Below are the code and all the weights of a small trained network. Each question names an input and a target symbol and asks about switching units off, where a switched-off unit gives its printed mean instead of its output.

import numpy as np


def w(rows, s, z=0):
    codes = np.array(rows[::2]) - 128.0
    scale = np.full(codes.shape[1], s)
    scale[-1] = z or s
    return codes * scale


def f(y):
    return np.maximum(y, 0)


def softmax(a):
    e = np.exp(a - a.max(-1, keepdims=True))
    return e / e.sum(-1, keepdims=True)


def log_softmax(a):
    a = a - a.max(-1, keepdims=True)
    return a - np.log(np.exp(a).sum(-1, keepdims=True))


def net(x, mask):
    ids = ['ΔΘΛΠΣΦγηω'.index(c) for c in x.split()]
    T = len(ids)
    res = E[ids] + P[:T]
    r = res
    for j in range(2):
        rows = slice(2 * j, 2 * j + 2)
        q, k, v = (r @ M[0][rows].T for M in (Q, K, V))
        z = softmax(np.where(np.tri(T) > 0, q @ k.T / 2**0.5, -1e9)) @ v
        o = O[0][rows]
        res = res + np.where(mask[j], z, o[:, -1]) @ o[:, :-1]
    y = f(res @ A[0][:, :-1].T + A[0][:, -1])
    res = res + np.where(mask[2:6], y, B[0][:, -1]) @ B[0][:, :-1]
    return log_softmax(res[-1] @ U[:, :-1].T + U[:, -1])


Q, K, V, O, A, B = {}, {}, {}, {}, {}, {}
E = w([
[153,97,83,129,140,156,162,123,104,127,125],'Δ',
[188,120,121,158,117,110,146,148,101,130,182],'Θ',
[104,85,132,92,164,153,127,103,98,166,155],'Λ',
[144,89,170,162,110,125,122,118,79,174,98],'Π',
[113,94,125,165,162,50,121,96,84,122,155],'Σ',
[170,121,110,114,150,124,179,103,97,98,137],'Φ',
[146,139,82,133,173,125,122,143,66,94,140],'γ',
[151,86,71,172,110,193,129,167,122,173,156],'η',
[116,123,159,171,145,139,98,2,158,138,139],'ω',
],0.024)
P = w([
[161,132,48,75,110,125,140,104,2,220,157],'0',
[171,122,103,132,173,159,152,155,56,194,116],'1',
[119,137,111,162,174,163,150,166,76,164,123],'2',
[107,139,108,167,185,166,129,176,100,147,126],'3',
[137,115,111,117,142,134,123,155,121,140,141],'4',
[127,105,106,116,140,144,108,159,134,130,142],'5',
[134,93,114,115,148,142,104,144,143,115,144],'6',
[118,87,109,109,127,146,94,129,144,110,150],'7',
[119,74,129,109,125,144,97,127,140,98,155],'8',
[118,68,125,104,109,145,84,111,147,101,155],'9',
[105,64,139,148,116,182,86,111,138,106,153],'10',
[113,56,143,117,111,166,83,85,126,98,149],'11',
[83,53,143,136,106,191,73,90,120,127,158],'12',
],0.0092)
Q[0] = w([
[151,126,107,65,71,100,131,148,136,129,122],'h1',
[164,76,97,116,123,146,126,126,117,89,158],'h1',
[55,237,213,49,77,101,95,194,227,176,44],'h2',
[27,234,232,132,35,3,77,173,254,141,14],'h2',
],0.012)
K[0] = w([
[177,107,150,163,183,139,174,140,117,140,81],'h1',
[96,41,178,131,118,101,100,116,156,127,122],'h1',
[200,168,31,82,128,142,233,249,51,125,143],'h2',
[199,246,13,119,134,119,254,239,56,112,108],'h2',
],0.0099)
V[0] = w([
[162,167,116,85,175,41,218,149,132,2,175],'h1',
[144,179,188,174,135,105,143,18,155,164,121],'h1',
[66,163,88,10,171,220,178,110,157,142,225],'h2',
[205,155,103,180,47,197,141,80,151,77,103],'h2',
],0.0078)
O[0] = w([
[66,220,99,89,144,83,160,2,69,110,174,1],'h1',
[172,30,171,114,60,250,162,138,152,78,245,189],'h1',
[176,66,180,50,240,180,130,100,101,185,201,144],'h2',
[109,254,122,168,196,96,140,100,245,183,63,120],'h2',
],0.0082,0.0062)
A[0] = w([
[120,117,156,60,94,134,118,92,20,219,142,40],'n1',
[155,208,249,18,147,32,247,108,108,77,44,18],'n2',
[169,91,160,146,55,177,128,189,178,97,192,5],'n3',
[105,253,157,159,154,9,7,156,90,188,186,192],'n4',
],0.0064,0.0019)
B[0] = w([
[151,167,141,167,124,119,123,138,161,86,81,213],'n1',
[49,118,212,184,152,88,193,249,173,109,186,132],'n2',
[92,141,166,130,168,101,88,53,103,111,93,254],'n3',
[113,205,162,79,104,187,80,157,148,143,179,149],'n4',
],0.012,0.0092)
U = w([
[96,138,63,109,210,51,149,53,68,183,64,113],'Δ',
[185,147,143,108,21,203,174,160,146,163,234,194],'Θ',
[156,58,196,51,128,181,118,159,65,150,197,68],'Λ',
[128,147,175,122,64,106,102,210,190,47,2,162],'Π',
[71,56,67,152,61,115,167,101,59,124,238,222],'Σ',
[105,116,151,148,140,129,186,178,184,117,159,203],'Φ',
[77,176,133,78,159,132,83,134,105,126,108,70],'γ',
[178,108,92,148,118,134,110,195,216,145,165,112],'η',
[103,135,153,123,153,131,90,118,183,28,86,2],'ω',
],0.0054,0.0033)

Each question gives the input, a string of symbols that net reads in full, and the target symbol t.
The units are the heads (2 rows each of Q, K, V and O) and the neurons (one row each of A and B). Each row of codes is followed by its name. A weight is (code - 128) times the scale printed after its matrix; where a second scale follows, it is the last column's (O, A, B and U).
mask holds one flag per unit, heads first, then neurons. A switched-off unit (its flag False) gives its mean, the last column of its rows in O or B, instead of its output. The means were averaged over made-up inputs and are rounded, as every weight is.
A unit's drop is (log p(t) with every unit on - log p(t) with that unit switched off) / (log p(t) with every unit on - log p(t) with every unit switched off).
The circuit of an input: a set's keep is (log p(t) with only the set's units on - log p(t) with every unit switched off) / (log p(t) with every unit on - log p(t) with every unit switched off). Starting from all 6 units, units are removed one at a time, each time the one whose removal leaves the highest keep (on an exact tie, the one counted first), for as long as the keep stays at least 0.8.
units of the circuit, in order: the units of the circuit, biggest drop first
unit that matters most: the unit with the biggest drop
k most important neurons: the k neurons with the biggest drops, biggest first
heads that matter: for each layer, one digit per head in row order, 1 if its drop is at least 0.15 and else 0, layers parted by /
drop of u: that unit's drop, to one decimal
input Λ Λ Π Σ Θ, target Σ: heads that matter	01
input η Σ Σ Σ, target Σ: heads that matter	01
input Λ Δ Λ Π η η Σ Π Σ Δ Δ Φ, target Σ: units of the circuit, in order	[h2, n1]
input Φ Δ ω Φ Φ ω η, target ω: units of the circuit, in order	[n3, h1]
input Λ Δ γ Λ Π Θ, target Π: heads that matter	11
input ω ω ω η, target Λ: units of the circuit, in order	[h1, n3]
input ω Θ Σ, target Λ: unit that matters most	h1
input γ Λ Σ Δ Π Σ Δ Δ η Σ Φ Θ, target Σ: units of the circuit, in order	[h2, h1]
input η η Δ Λ Σ Δ, target Σ: heads that matter	01
input Π Θ Δ Δ η Λ Π Λ η Σ Λ Π η, target Π: heads that matter	11
input Σ Λ γ, target Λ: heads that matter	01
input Δ Θ Φ, target Φ: units of the circuit, in order	[n2, h1, n3]
input γ Δ γ, target γ: heads that matter	10
input Λ Φ η Λ Λ Δ Λ η γ η, target Λ: unit that matters most	h2
input γ Σ γ γ, target Σ: 2 most important neurons	[n3, n1]
input Φ Π Π γ Π Φ, target Π: drop of n1	-0.1
input Φ ω Δ Δ Φ ω ω Δ ω Δ, target ω: drop of n1	-0.3
input Λ Δ Π Δ Δ γ η Π Δ Λ Φ, target Λ: drop of n2	0.0
